Below are the code and all the weights of a small trained network. Each question names an input and a target symbol and asks about switching units off, where a switched-off unit gives its printed mean instead of its output.

import numpy as np


def w(rows, s, z=0):
    codes = np.array(rows[::2]) - 128.0
    scale = np.full(codes.shape[1], s)
    scale[-1] = z or s
    return codes * scale


def norm(h):
    return h / np.sqrt((h * h).mean(-1, keepdims=True) + 1e-5)


def f(y):
    return y / 2 * (1 + np.tanh(0.7978845608 * (y + 0.044715 * y**3)))


def softmax(a):
    e = np.exp(a - a.max(-1, keepdims=True))
    return e / e.sum(-1, keepdims=True)


def log_softmax(a):
    a = a - a.max(-1, keepdims=True)
    return a - np.log(np.exp(a).sum(-1, keepdims=True))


def net(x, mask):
    ids = ['ΔΘΛαβετφω'.index(c) for c in x.split()]
    T = len(ids)
    res = E[ids] + P[:T]
    u = 0
    for l in range(3):
        r = norm(res)
        for j in range(2):
            rows = slice(2 * j, 2 * j + 2)
            q, k, v = (r @ M[l][rows].T for M in (Q, K, V))
            z = softmax(np.where(np.tri(T) > 0, q @ k.T / 2**0.5, -1e9)) @ v
            o = O[l][rows]
            res = res + np.where(mask[u + j], z, o[:, -1]) @ o[:, :-1]
        u += 2
        y = f(norm(res) @ A[l][:, :-1].T + A[l][:, -1])
        res = res + np.where(mask[u : u + 8], y, B[l][:, -1]) @ B[l][:, :-1]
        u += 8
    return log_softmax(norm(res)[-1] @ U[:, :-1].T + U[:, -1])


Q, K, V, O, A, B = {}, {}, {}, {}, {}, {}
E = w([
[77,42,126,141,125,158,171],'Δ',
[159,159,108,8,132,161,169],'Θ',
[24,216,141,213,136,106,124],'Λ',
[49,115,93,57,138,203,145],'α',
[71,127,144,204,187,112,45],'β',
[104,153,157,254,73,108,168],'ε',
[116,8,126,141,173,117,95],'τ',
[227,169,119,72,103,72,111],'φ',
[133,109,101,135,116,20,96],'ω',
],0.02)
P = w([
[170,142,110,114,167,107,173],'0',
[89,150,98,66,76,54,135],'1',
[151,139,154,175,166,102,173],'2',
[136,123,62,164,57,193,59],'3',
[151,136,163,172,164,97,182],'4',
[119,83,109,142,36,210,41],'5',
[168,138,183,165,157,93,173],'6',
[128,71,194,122,10,204,26],'7',
],0.012)
Q[0] = w([
[142,100,134,91,212,127,37],'L0H0',
[146,50,93,110,98,111,179],'L0H0',
[15,59,144,173,154,186,204],'L0H1',
[158,4,149,193,163,48,124],'L0H1',
],0.035)
K[0] = w([
[132,108,111,77,226,108,2],'L0H0',
[190,29,94,97,43,120,176],'L0H0',
[8,75,151,216,118,205,187],'L0H1',
[161,3,123,246,121,43,68],'L0H1',
],0.028)
V[0] = w([
[71,166,87,94,171,83,163],'L0H0',
[142,174,10,174,195,87,181],'L0H0',
[120,84,249,93,49,200,83],'L0H1',
[70,127,161,83,107,67,120],'L0H1',
],0.012)
O[0] = w([
[48,103,186,173,145,148,161,126],'L0H0',
[134,223,255,119,183,161,118,162],'L0H0',
[96,121,27,151,235,199,106,5],'L0H1',
[71,155,187,92,166,101,158,201],'L0H1',
],0.0058,0.0017)
A[0] = w([
[165,145,88,71,141,216,140,252],'L0N0',
[151,71,140,30,79,155,153,69],'L0N1',
[123,149,85,175,72,116,149,129],'L0N2',
[190,157,144,126,153,139,160,53],'L0N3',
[202,117,129,155,175,101,234,121],'L0N4',
[106,77,169,140,113,249,126,127],'L0N5',
[157,65,176,191,166,163,148,66],'L0N6',
[100,112,139,90,166,79,212,142],'L0N7',
],0.02,0.0039)
B[0] = w([
[117,105,98,195,210,122,35,223],'L0N0',
[96,143,204,71,72,170,162,222],'L0N1',
[74,137,150,170,167,120,62,170],'L0N2',
[120,21,108,193,162,133,143,151],'L0N3',
[169,85,187,144,102,51,235,219],'L0N4',
[191,213,148,135,3,101,162,254],'L0N5',
[126,136,186,78,135,210,174,232],'L0N6',
[152,171,46,142,187,163,98,241],'L0N7',
],0.016,0.0093)
Q[1] = w([
[132,112,53,125,160,129,109],'L1H0',
[110,144,182,252,139,129,92],'L1H0',
[134,94,157,16,174,89,109],'L1H1',
[171,162,108,124,114,198,159],'L1H1',
],0.035)
K[1] = w([
[152,118,82,145,158,94,87],'L1H0',
[40,173,174,208,117,164,111],'L1H0',
[172,149,139,4,154,106,121],'L1H1',
[181,104,147,121,110,216,109],'L1H1',
],0.033)
V[1] = w([
[228,177,79,225,159,169,100],'L1H0',
[198,219,144,116,137,127,120],'L1H0',
[133,188,205,118,92,78,161],'L1H1',
[11,1,215,176,37,215,163],'L1H1',
],0.0077)
O[1] = w([
[140,250,210,75,167,81,7,154],'L1H0',
[169,199,116,149,166,176,2,229],'L1H0',
[86,62,95,17,103,119,223,251],'L1H1',
[138,153,43,241,113,82,140,138],'L1H1',
],0.0032,0.0034)
A[1] = w([
[111,84,148,79,38,181,88,75],'L1N0',
[85,204,38,180,207,131,70,21],'L1N1',
[41,99,185,94,122,158,15,207],'L1N2',
[56,120,10,145,127,71,55,5],'L1N3',
[93,187,102,172,86,71,126,143],'L1N4',
[130,109,78,87,174,40,90,46],'L1N5',
[24,174,2,61,77,104,160,113],'L1N6',
[75,111,151,112,202,162,136,147],'L1N7',
],0.016,0.0027)
B[1] = w([
[55,214,95,124,182,134,162,191],'L1N0',
[63,66,24,24,67,79,181,255],'L1N1',
[186,249,177,184,78,209,111,248],'L1N2',
[156,45,78,84,82,114,53,210],'L1N3',
[101,164,154,71,190,184,126,209],'L1N4',
[135,207,148,119,156,138,164,154],'L1N5',
[171,124,158,164,116,171,20,166],'L1N6',
[98,131,171,156,134,111,62,179],'L1N7',
],0.018,0.0097)
Q[2] = w([
[131,106,211,94,87,81,147],'L2H0',
[247,160,128,91,170,134,103],'L2H0',
[183,196,137,120,94,196,253],'L2H1',
[100,145,142,47,168,64,235],'L2H1',
],0.027)
K[2] = w([
[128,114,189,102,64,108,221],'L2H0',
[249,148,126,47,194,105,87],'L2H0',
[220,227,68,147,43,150,244],'L2H1',
[215,194,116,100,221,71,246],'L2H1',
],0.02)
V[2] = w([
[120,62,253,9,80,96,107],'L2H0',
[123,228,231,214,143,172,101],'L2H0',
[122,105,208,99,109,96,102],'L2H1',
[140,135,110,58,128,134,81],'L2H1',
],0.011)
O[2] = w([
[32,156,1,166,145,154,83,254],'L2H0',
[82,34,24,102,100,78,209,185],'L2H0',
[100,114,100,91,149,133,177,141],'L2H1',
[165,69,162,164,112,111,171,181],'L2H1',
],0.006,0.0047)
A[2] = w([
[180,124,131,87,71,171,107,71],'L2N0',
[210,78,119,132,107,71,115,3],'L2N1',
[120,66,107,139,254,134,69,78],'L2N2',
[145,74,133,73,203,210,144,19],'L2N3',
[202,65,12,42,60,154,56,83],'L2N4',
[199,138,126,174,135,178,130,163],'L2N5',
[173,159,124,79,174,111,159,107],'L2N6',
[155,183,51,118,130,166,60,116],'L2N7',
],0.026,0.0059)
B[2] = w([
[59,132,80,114,134,102,148,186],'L2N0',
[170,146,160,21,162,94,127,136],'L2N1',
[92,113,152,149,215,50,44,140],'L2N2',
[120,79,110,102,168,224,144,146],'L2N3',
[123,13,58,132,4,84,82,250],'L2N4',
[110,141,156,94,106,147,89,154],'L2N5',
[161,126,89,173,128,147,89,155],'L2N6',
[164,97,206,151,118,139,100,224],'L2N7',
],0.03,0.026)
U = w([
[182,196,50,191,166,91,121,232],'Δ',
[124,82,110,82,182,219,173,100],'Θ',
[119,197,225,140,107,170,61,8],'Λ',
[149,226,106,106,39,146,226,33],'α',
[2,201,75,51,151,79,156,125],'β',
[65,116,145,136,239,63,79,211],'ε',
[107,69,88,120,49,87,87,217],'τ',
[99,99,188,205,142,62,224,57],'φ',
[192,146,152,18,159,50,156,165],'ω',
],0.008,0.0013)

Each question gives the input, a string of symbols that net reads in full, and the target symbol t.
The units are the heads (2 rows each of Q, K, V and O) and the neurons (one row each of A and B). Each row of codes is followed by its name. A weight is (code - 128) times the scale printed after its matrix; where a second scale follows, it is the last column's (O, A, B and U).
mask holds one flag per unit, layer by layer, with each layer's heads first. A switched-off unit (its flag False) gives its mean, the last column of its rows in O or B, instead of its output. The means were averaged over made-up inputs and are rounded, as every weight is.
A unit's drop is (log p(t) with every unit on - log p(t) with that unit switched off) / (log p(t) with every unit on - log p(t) with every unit switched off).
The circuit of an input: a set's keep is (log p(t) with only the set's units on - log p(t) with every unit switched off) / (log p(t) with every unit on - log p(t) with every unit switched off). Starting from the 12 units with the biggest drops (on a tie, the unit counted first), units are removed one at a time, each time the one whose removal leaves the highest keep (on an exact tie, the one counted first), for as long as the keep stays at least 0.8.
units of the circuit, in order: the units of the circuit, biggest drop first
unit that matters most: the unit with the biggest drop
k most important neurons: the k neurons with the biggest drops, biggest first
top k neurons in layer l: the k neurons of layer l with the biggest drops, biggest first
heads that matter: for each layer, one digit per head in row order, 1 if its drop is at least 0.15 and else 0, layers parted by /
input τ ε ε β φ Λ β φ, target Λ: units of the circuit, in order -> [L2N4 L1N1]
input Θ β ε φ ε τ Λ τ, target Λ: heads that matter -> 11 / 00 / 00
input ε φ ω α φ Λ ω φ, target α: units of the circuit, in order -> [L0N1 L2N4 L2N7 L1N3]
input β φ τ ε Θ β ε τ, target Λ: 3 most important neurons -> [L0N4 L1N0 L2N4]
input Δ τ β ω β β, target α: top neuron in layer 0 -> [L0N0]
input Λ Λ φ, target ω: top 2 neurons in layer 2 -> [L2N1 L2N4]
input β ω α α Θ Λ φ, target ω: units of the circuit, in order -> [L2N1 L2N4 L0N4]
input τ Δ α β Λ φ α φ, target Λ: 2 most important neurons -> [L0N1 L1N2]
input τ Δ τ ε β ε, target Λ: 2 most important neurons -> [L0N7 L0N5]
input Θ Δ Λ Λ β ε Θ ε, target Λ: 2 most important neurons -> [L0N7 L0N0]
input ω φ τ Θ τ Λ Λ ω, target Λ: 4 most important neurons -> [L0N4 L1N2 L2N4 L1N1]
input Θ φ Λ τ β Θ, target Λ: heads that matter -> 00 / 00 / 00
input ε τ φ τ ω τ, target α: top 2 neurons in layer 2 -> [L2N4 L2N7]
input φ β β, target Λ: 3 most important neurons -> [L0N4 L2N4 L0N5]
input ω ω ε Λ ω ε Θ Λ, target Λ: 2 most important neurons -> [L0N4 L2N4]
input ε ω φ α Δ Δ, target Λ: 3 most important neurons -> [L0N4 L2N4 L1N1]
input Θ τ Δ φ Θ Δ β Θ, target α: unit that matters most -> L0N1
input β τ φ α ω α, target Λ: 3 most important neurons -> [L0N5 L0N7 L0N1]
input Δ Θ β ω ε ω τ β, target Λ: top 2 neurons in layer 1 -> [L1N0 L1N1]
input Λ Δ φ φ ω Δ Δ Λ, target Λ: top 2 neurons in layer 0 -> [L0N4 L0N1]
input ω β β Θ φ ω, target Λ: heads that matter -> 01 / 00 / 00
input φ α ε Δ τ τ ω Δ, target Λ: top 2 neurons in layer 1 -> [L1N1 L1N0]
input α Θ τ β φ Θ Δ α, target Λ: 3 most important neurons -> [L0N4 L0N0 L2N4]
input Δ Θ Θ Λ Λ, target β: 3 most important neurons -> [L2N4 L2N7 L0N4]
input Λ φ Θ Λ Θ τ ω, target Δ: 2 most important neurons -> [L2N6 L2N4]
input Λ Λ Θ Δ Θ, target ε: 4 most important neurons -> [L0N0 L0N4 L0N5 L2N2]
input Θ φ Δ Θ Λ α Θ, target ε: 3 most important neurons -> [L0N0 L0N5 L2N2]
input ω τ τ Δ φ β Θ τ, target α: unit that matters most -> L2N4
